Here is a tiny trained network, its code and every weight. The questions are about switching its units off for an input and a class, where a switched-off unit gives its printed mean instead of its output.

import numpy as np


def w(rows, s, z=0):
    codes = np.array(rows[::2]) - 128.0
    scale = np.full(codes.shape[1], s)
    scale[-1] = z or s
    return codes * scale


def norm(h):
    return h / np.sqrt((h * h).mean(-1, keepdims=True) + 1e-5)


def f(y):
    return y / 2 * (1 + np.tanh(0.7978845608 * (y + 0.044715 * y**3)))


def log_softmax(a):
    a = a - a.max(-1, keepdims=True)
    return a - np.log(np.exp(a).sum(-1, keepdims=True))


def net(x, mask):
    res = np.array(x, float).reshape(1, 6) / 4 @ E
    u = 0
    for l in range(2):
        y = f(norm(res) @ A[l][:, :-1].T + A[l][:, -1])
        res = res + np.where(mask[u : u + 9], y, B[l][:, -1]) @ B[l][:, :-1]
        u += 9
    return log_softmax(norm(res)[-1] @ U[:, :-1].T + U[:, -1])


A, B = {}, {}
E = w([
[127,57,148,205,190,169],'x0',
[151,26,50,90,194,43],'x1',
[38,244,184,163,115,75],'x2',
[102,110,60,166,149,163],'x3',
[197,158,40,227,83,61],'x4',
[85,84,174,147,1,72],'x5',
],0.0078)
A[0] = w([
[147,143,51,152,142,109,121],'L0N0',
[121,189,90,111,104,189,140],'L0N1',
[162,142,159,205,123,144,78],'L0N2',
[84,141,199,105,145,161,137],'L0N3',
[93,109,115,38,125,111,95],'L0N4',
[137,176,99,164,131,141,3],'L0N5',
[106,131,168,144,44,40,149],'L0N6',
[117,192,147,69,165,73,152],'L0N7',
[5,78,144,142,132,124,104],'L0N8',
],0.024,0.0047)
B[0] = w([
[66,119,23,63,175,100,191],'L0N0',
[80,105,218,217,188,131,188],'L0N1',
[157,230,204,33,62,186,172],'L0N2',
[243,148,138,149,137,206,218],'L0N3',
[56,70,213,184,107,148,186],'L0N4',
[158,40,199,152,72,166,157],'L0N5',
[39,52,109,128,1,54,250],'L0N6',
[228,208,202,116,196,72,206],'L0N7',
[118,241,191,146,236,134,205],'L0N8',
],0.019,0.014)
A[1] = w([
[114,38,134,142,116,200,99],'L1N0',
[95,150,176,160,36,74,56],'L1N1',
[122,94,137,126,195,76,103],'L1N2',
[129,98,4,118,79,157,56],'L1N3',
[98,53,213,127,114,126,69],'L1N4',
[143,112,163,181,158,151,3],'L1N5',
[21,169,123,93,109,126,145],'L1N6',
[177,77,112,87,166,128,143],'L1N7',
[141,103,143,73,101,176,156],'L1N8',
],0.021,0.0027)
B[1] = w([
[34,206,147,173,78,45,170],'L1N0',
[94,85,86,206,71,71,249],'L1N1',
[150,226,53,153,2,156,177],'L1N2',
[157,40,143,5,200,165,172],'L1N3',
[151,70,125,187,57,117,231],'L1N4',
[220,45,154,85,126,152,192],'L1N5',
[68,98,156,176,165,219,204],'L1N6',
[86,160,150,117,130,31,152],'L1N7',
[146,115,215,160,127,62,151],'L1N8',
],0.021,0.014)
U = w([
[254,184,254,153,180,218,165],'0',
[98,70,193,212,29,90,225],'1',
[99,54,62,25,186,135,137],'2',
[67,192,110,155,185,203,4],'3',
[178,232,68,76,134,67,32],'4',
],0.013,0.0041)

Each question gives the input, the list of numbers given to net, and the class t.
The units are the neurons (one row each of A and B). Each row of codes is followed by its name. A weight is (code - 128) times the scale printed after its matrix; where a second scale follows, it is the last column's (A, B and U).
mask holds one flag per neuron, layer by layer. A switched-off neuron (its flag False) gives its mean, the last column of its row in B, instead of its output. The means were averaged over made-up inputs and are rounded, as every weight is.
A unit's drop is (log p(t) with every unit on - log p(t) with that unit switched off) / (log p(t) with every unit on - log p(t) with every unit switched off).
The circuit of an input: a set's keep is (log p(t) with only the set's units on - log p(t) with every unit switched off) / (log p(t) with every unit on - log p(t) with every unit switched off). Starting from the 12 units with the biggest drops (on a tie, the unit counted first), units are removed one at a time, each time the one whose removal leaves the highest keep (on an exact tie, the one counted first), for as long as the keep stays at least 0.8.
units of the circuit, in order: the units of the circuit, biggest drop first
unit that matters most: the unit with the biggest drop
top k neurons: the k neurons with the biggest drops, biggest first
top k neurons in layer l: the k neurons of layer l with the biggest drops, biggest first
drop when u is switched off: that unit's drop, to one decimal
input [8,4,5,4,8,-4], class 2: unit that matters most	L0N0
input [-7,7,8,8,1,-2], class 3: units of the circuit, in order	[L0N0; L1N6]
input [-8,0,2,-8,5,-7], class 4: units of the circuit, in order	[L0N7; L0N0; L1N6]
input [-3,0,1,4,5,-7], class 3: units of the circuit, in order	[L0N0; L0N6]
input [-7,3,1,8,4,-8], class 4: units of the circuit, in order	[L0N0; L1N2]
input [-6,-3,-6,-8,5,-6], class 4: top 2 neurons	[L0N6; L0N0]
input [3,-2,6,8,-2,5], class 0: top 2 neurons	[L0N8; L0N3]
input [8,-8,4,8,2,-4], class 0: top 2 neurons	[L0N6; L0N2]
input [-2,8,1,-7,8,-7], class 4: top 2 neurons in layer 0	[L0N6; L0N7]
input [-2,0,-3,4,-7,4], class 0: top 2 neurons in layer 0	[L0N8; L0N6]
input [2,4,-1,-8,-1,-6], class 4: top 3 neurons in layer 1	[L1N2; L1N6; L1N7]
input [0,1,-8,-2,2,-5], class 2: top 2 neurons	[L0N7; L1N3]
input [2,4,2,2,6,4], class 2: top 2 neurons	[L0N0; L1N3]
input [-2,4,4,0,4,-5], class 4: unit that matters most	L0N7
input [-6,4,0,0,3,-7], class 4: drop when L0N7 is switched off	0.1
input [-3,-7,-5,-7,-5,-3], class 0: drop when L0N6 is switched off	0.1
input [8,6,-1,-2,-2,-1], class 4: drop when L0N4 is switched off	0.3
